Below is a small trained network, with its code and all its weights. Each question gives an input and a class and asks what happens when units are switched off, that is, made to give their printed mean instead of their output.

import numpy as np


def w(rows, s, z=0):
    codes = np.array(rows[::2]) - 128.0
    scale = np.full(codes.shape[1], s)
    scale[-1] = z or s
    return codes * scale


def f(y):
    return y / 2 * (1 + np.tanh(0.7978845608 * (y + 0.044715 * y**3)))


def log_softmax(a):
    a = a - a.max(-1, keepdims=True)
    return a - np.log(np.exp(a).sum(-1, keepdims=True))


def net(x, mask):
    res = np.array(x, float).reshape(1, 2) / 4 @ E
    y = f(res @ A[0][:, :-1].T + A[0][:, -1])
    res = res + np.where(mask, y, B[0][:, -1]) @ B[0][:, :-1]
    return log_softmax(res[-1] @ U[:, :-1].T + U[:, -1])


A, B = {}, {}
E = w([
[29,60,44,146,171,59,31,160],'x0',
[190,209,159,175,169,29,103,254],'x1',
],0.008)
A[0] = w([
[77,90,86,70,159,198,197,109,95],'n0',
[58,65,60,172,200,85,113,148,106],'n1',
[163,166,178,129,52,125,187,93,103],'n2',
[132,79,134,62,80,176,113,90,211],'n3',
[124,204,135,211,142,151,102,159,251],'n4',
[140,171,109,166,116,39,202,198,68],'n5',
[167,140,160,148,183,121,131,202,56],'n6',
[87,106,80,131,175,133,50,159,54],'n7',
[149,65,96,95,27,194,169,38,239],'n8',
[156,209,171,163,146,126,110,197,139],'n9',
[169,175,187,105,114,238,153,168,82],'n10',
[71,73,129,114,99,71,50,215,176],'n11',
[66,62,103,166,144,139,57,114,252],'n12',
[157,187,156,144,139,135,88,195,24],'n13',
[176,160,172,191,22,148,217,106,84],'n14',
[139,155,152,142,131,126,105,217,4],'n15',
[170,23,97,92,101,132,133,61,14],'n16',
[175,146,254,109,93,158,141,90,37],'n17',
[142,183,114,131,127,108,128,207,4],'n18',
[95,101,108,75,52,141,96,74,65],'n19',
[156,239,178,174,77,205,115,118,252],'n20',
],0.0075,0.0035)
B[0] = w([
[220,115,4,111,64,8,194,149,185],'n0',
[131,68,169,226,174,58,138,115,205],'n1',
[52,62,149,180,136,52,174,101,178],'n2',
[157,219,106,122,64,141,214,206,200],'n3',
[135,172,112,110,171,161,189,197,181],'n4',
[240,115,99,141,100,79,190,115,173],'n5',
[239,86,34,111,3,103,198,90,160],'n6',
[139,41,171,184,117,84,99,17,173],'n7',
[206,189,20,112,132,117,205,202,255],'n8',
[194,132,13,72,96,115,210,157,190],'n9',
[126,61,198,202,144,20,171,93,180],'n10',
[150,116,157,153,178,96,206,137,207],'n11',
[71,148,115,204,226,118,240,161,221],'n12',
[153,111,69,72,23,73,189,79,155],'n13',
[41,66,240,191,167,46,161,63,191],'n14',
[201,59,85,62,41,68,94,49,148],'n15',
[127,78,97,18,114,64,183,54,165],'n16',
[126,28,210,191,149,63,81,48,177],'n17',
[190,88,87,54,46,16,120,76,150],'n18',
[221,31,111,136,79,25,191,117,171],'n19',
[70,195,165,231,210,157,189,174,207],'n20',
],0.006,0.0092)
U = w([
[86,2,215,228,159,79,137,72,86],'0',
[197,104,58,68,47,120,169,112,67],'1',
[103,153,126,171,178,159,164,192,205],'2',
[69,115,174,34,92,190,52,117,4],'3',
],0.0083,0.0035)

Each question gives the input, the list of numbers given to net, and the class t.
The units are the neurons (one row each of A and B). Each row of codes is followed by its name. A weight is (code - 128) times the scale printed after its matrix; where a second scale follows, it is the last column's (A, B and U).
mask holds one flag per neuron, in row order. A switched-off neuron (its flag False) gives its mean, the last column of its row in B, instead of its output. The means were averaged over made-up inputs and are rounded, as every weight is.
A unit's drop is (log p(t) with every unit on - log p(t) with that unit switched off) / (log p(t) with every unit on - log p(t) with every unit switched off).
most important unit: the unit with the biggest drop
top k neurons: the k neurons with the biggest drops, biggest first
drop when u is switched off: that unit's drop, to one decimal
input [-4,2], class 0: most important unit => n8
input [-5,-5], class 0: top 3 neurons => n14, n17, n10
input [-8,-7], class 0: top 4 neurons => n14, n17, n10, n2
input [3,-4], class 1: top 3 neurons => n20, n14, n0
input [3,-2], class 2: top 4 neurons => n14, n17, n10, n2
input [-5,-2], class 0: top 2 neurons => n14, n17
input [-6,8], class 1: top 2 neurons => n9, n6
input [-2,-3], class 2: top 2 neurons => n6, n9
input [3,4], class 1: top 2 neurons => n20, n14
input [6,-7], class 1: drop when n8 is switched off => 0.6
input [0,-2], class 2: drop when n6 is switched off => 0.2
input [3,-5], class 1: drop when n20 is switched off => 0.2
